Below is a small trained network, with its code and all its weights. Each question gives an input and a class and asks what happens when units are switched off, that is, made to give their printed mean instead of their output.

import numpy as np


def w(rows, s, z=0):
    codes = np.array(rows[::2]) - 128.0
    scale = np.full(codes.shape[1], s)
    scale[-1] = z or s
    return codes * scale


def f(y):
    return np.maximum(y, 0)


def log_softmax(a):
    a = a - a.max(-1, keepdims=True)
    return a - np.log(np.exp(a).sum(-1, keepdims=True))


def net(x, mask):
    res = np.array(x, float).reshape(1, 8) / 4 @ E
    y = f(res @ A[0][:, :-1].T + A[0][:, -1])
    res = res + np.where(mask, y, B[0][:, -1]) @ B[0][:, :-1]
    return log_softmax(res[-1] @ U[:, :-1].T + U[:, -1])


A, B = {}, {}
E = w([
[177,170,205,219,87],'x0',
[128,128,127,127,127],'x1',
[64,253,117,127,145],'x2',
[128,128,129,127,128],'x3',
[129,127,128,128,128],'x4',
[44,88,196,132,122],'x5',
[175,130,227,50,207],'x6',
[104,113,100,204,221],'x7',
],0.0075)
A[0] = w([
[61,96,58,18,164,70],'N1',
[140,157,146,37,6,57],'N2',
[119,119,107,173,150,88],'N3',
[196,164,70,106,149,62],'N4',
[72,116,154,127,100,92],'N5',
[165,75,126,139,124,104],'N6',
[142,27,140,129,78,52],'N7',
[87,118,123,107,122,39],'N8',
[115,191,130,120,121,60],'N9',
[156,140,177,89,163,64],'N10',
[89,116,89,131,74,89],'N11',
[119,119,109,111,140,54],'N12',
[66,76,184,140,122,139],'N13',
[110,149,120,162,178,72],'N14',
[139,121,112,171,192,254],'N15',
[117,129,94,146,118,79],'N16',
[103,113,109,154,202,109],'N17',
[121,126,115,80,106,96],'N18',
[193,49,109,138,99,76],'N19',
[147,93,129,148,129,75],'N20',
[108,132,109,147,100,71],'N21',
[149,93,129,126,118,57],'N22',
[127,151,120,120,128,102],'N23',
[167,147,91,134,109,98],'N24',
[119,113,92,170,81,55],'N25',
[150,140,177,87,166,54],'N26',
[62,110,171,101,79,122],'N27',
[154,135,176,170,108,95],'N28',
[89,202,124,125,123,67],'N29',
[87,196,143,133,118,104],'N30',
[121,151,187,177,113,90],'N31',
[222,155,74,131,150,110],'N32',
[77,192,110,98,134,98],'N33',
[138,146,176,106,180,119],'N34',
[85,119,101,160,40,68],'N35',
[157,125,157,85,145,100],'N36',
[108,120,74,145,81,81],'N37',
[165,137,91,108,142,138],'N38',
[155,171,185,166,81,109],'N39',
[135,104,121,167,186,30],'N40',
[38,125,178,131,135,78],'N41',
[156,169,173,179,125,91],'N42',
[129,102,125,134,118,9],'N43',
[183,181,88,103,126,133],'N44',
[166,75,114,136,128,115],'N45',
[90,229,122,108,133,51],'N46',
[155,140,152,161,106,59],'N47',
[145,128,157,182,140,48],'N48',
],0.015,0.0051)
B[0] = w([
[133,142,20,97,146,254],'N1',
[86,126,173,113,2,227],'N2',
[119,155,148,123,95,165],'N3',
[128,131,121,188,139,183],'N4',
[130,130,133,163,133,162],'N5',
[139,101,137,109,143,184],'N6',
[148,74,150,106,150,213],'N7',
[130,118,111,141,135,142],'N8',
[130,94,143,109,140,171],'N9',
[139,178,146,119,154,178],'N10',
[132,170,141,129,142,186],'N11',
[128,131,106,117,126,141],'N12',
[135,125,124,201,142,202],'N13',
[117,110,156,120,84,169],'N14',
[115,124,158,92,85,226],'N15',
[130,153,133,124,130,158],'N16',
[107,132,137,120,56,195],'N17',
[125,128,110,105,100,161],'N18',
[140,78,146,107,163,216],'N19',
[130,109,136,121,130,154],'N20',
[133,150,134,120,139,156],'N21',
[133,106,136,123,138,151],'N22',
[126,120,133,130,133,144],'N23',
[111,135,125,166,131,169],'N24',
[132,174,137,117,146,182],'N25',
[130,180,149,120,151,177],'N26',
[118,117,125,186,123,185],'N27',
[125,129,84,117,133,177],'N28',
[146,89,147,103,145,192],'N29',
[144,88,146,113,155,195],'N30',
[129,128,80,122,130,186],'N31',
[133,121,116,197,139,199],'N32',
[151,83,148,106,139,200],'N33',
[125,175,156,123,144,188],'N34',
[124,184,149,115,153,204],'N35',
[119,166,150,115,146,174],'N36',
[128,176,139,120,151,190],'N37',
[130,125,125,158,117,174],'N38',
[135,128,61,102,133,203],'N39',
[106,124,157,122,74,161],'N40',
[134,111,132,201,131,189],'N41',
[124,136,76,111,127,185],'N42',
[138,128,131,122,138,132],'N43',
[120,111,129,182,139,195],'N44',
[141,100,135,114,142,187],'N45',
[147,78,157,102,163,211],'N46',
[117,126,94,122,127,156],'N47',
[118,131,102,118,107,158],'N48',
],0.045,0.0095)
U = w([
[213,69,149,98,171,77],'0',
[167,150,1,108,124,93],'1',
[176,237,165,125,175,92],'2',
[136,132,139,130,40,253],'3',
[172,123,108,255,142,132],'4',
],0.009,0.0042)

Each question gives the input, the list of numbers given to net, and the class t.
The units are the neurons (one row each of A and B). Each row of codes is followed by its name. A weight is (code - 128) times the scale printed after its matrix; where a second scale follows, it is the last column's (A, B and U).
mask holds one flag per neuron, in row order. A switched-off neuron (its flag False) gives its mean, the last column of its row in B, instead of its output. The means were averaged over made-up inputs and are rounded, as every weight is.
A unit's drop is (log p(t) with every unit on - log p(t) with that unit switched off) / (log p(t) with every unit on - log p(t) with every unit switched off).
The circuit of an input: a set's keep is (log p(t) with only the set's units on - log p(t) with every unit switched off) / (log p(t) with every unit on - log p(t) with every unit switched off). Starting from the 12 units with the biggest drops (on a tie, the unit counted first), units are removed one at a time, each time the one whose removal leaves the highest keep (on an exact tie, the one counted first), for as long as the keep stays at least 0.8.
units of the circuit, in order: the units of the circuit, biggest drop first
unit that matters most: the unit with the biggest drop
k most important neurons: the k neurons with the biggest drops, biggest first
drop when u is switched off: that unit's drop, to one decimal
input [5,-5,5,4,6,1,-4,4], class 0: 2 most important neurons => [N1, N30]
input [-5,-8,5,-8,0,5,-1,8], class 3: unit that matters most => N17
input [8,1,-6,8,-7,7,-2,8], class 1: 3 most important neurons => [N2, N31, N28]
input [5,2,1,-8,6,6,1,5], class 4: 4 most important neurons => [N1, N13, N41, N2]
input [-5,-4,-6,-1,-2,7,5,-7], class 3: 3 most important neurons => [N2, N32, N18]
input [1,5,-2,-3,-5,-3,-4,-4], class 2: units of the circuit, in order => [N35, N37]
input [2,0,-4,4,-8,7,-3,7], class 3: 4 most important neurons => [N15, N17, N40, N32]
input [-6,7,8,-6,-7,-8,-3,-2], class 0: 3 most important neurons => [N46, N33, N29]
input [-5,-4,-3,2,4,6,0,5], class 4: 3 most important neurons => [N13, N2, N41]
input [0,7,0,0,1,7,5,2], class 4: 2 most important neurons => [N41, N13]
input [-4,6,5,-3,-5,-3,4,-6], class 3: 2 most important neurons => [N2, N19]
input [-1,-6,-5,7,6,8,-6,-5], class 4: 2 most important neurons => [N27, N13]
input [-4,4,-4,7,8,8,6,-8], class 3: drop when N32 is switched off => 0.2
input [-7,-6,6,6,4,8,0,-3], class 4: unit that matters most => N41
input [7,6,-5,8,-1,-5,-2,-4], class 1: drop when N39 is switched off => 0.3
input [-6,8,1,7,3,-6,-8,-7], class 2: drop when N35 is switched off => 0.4
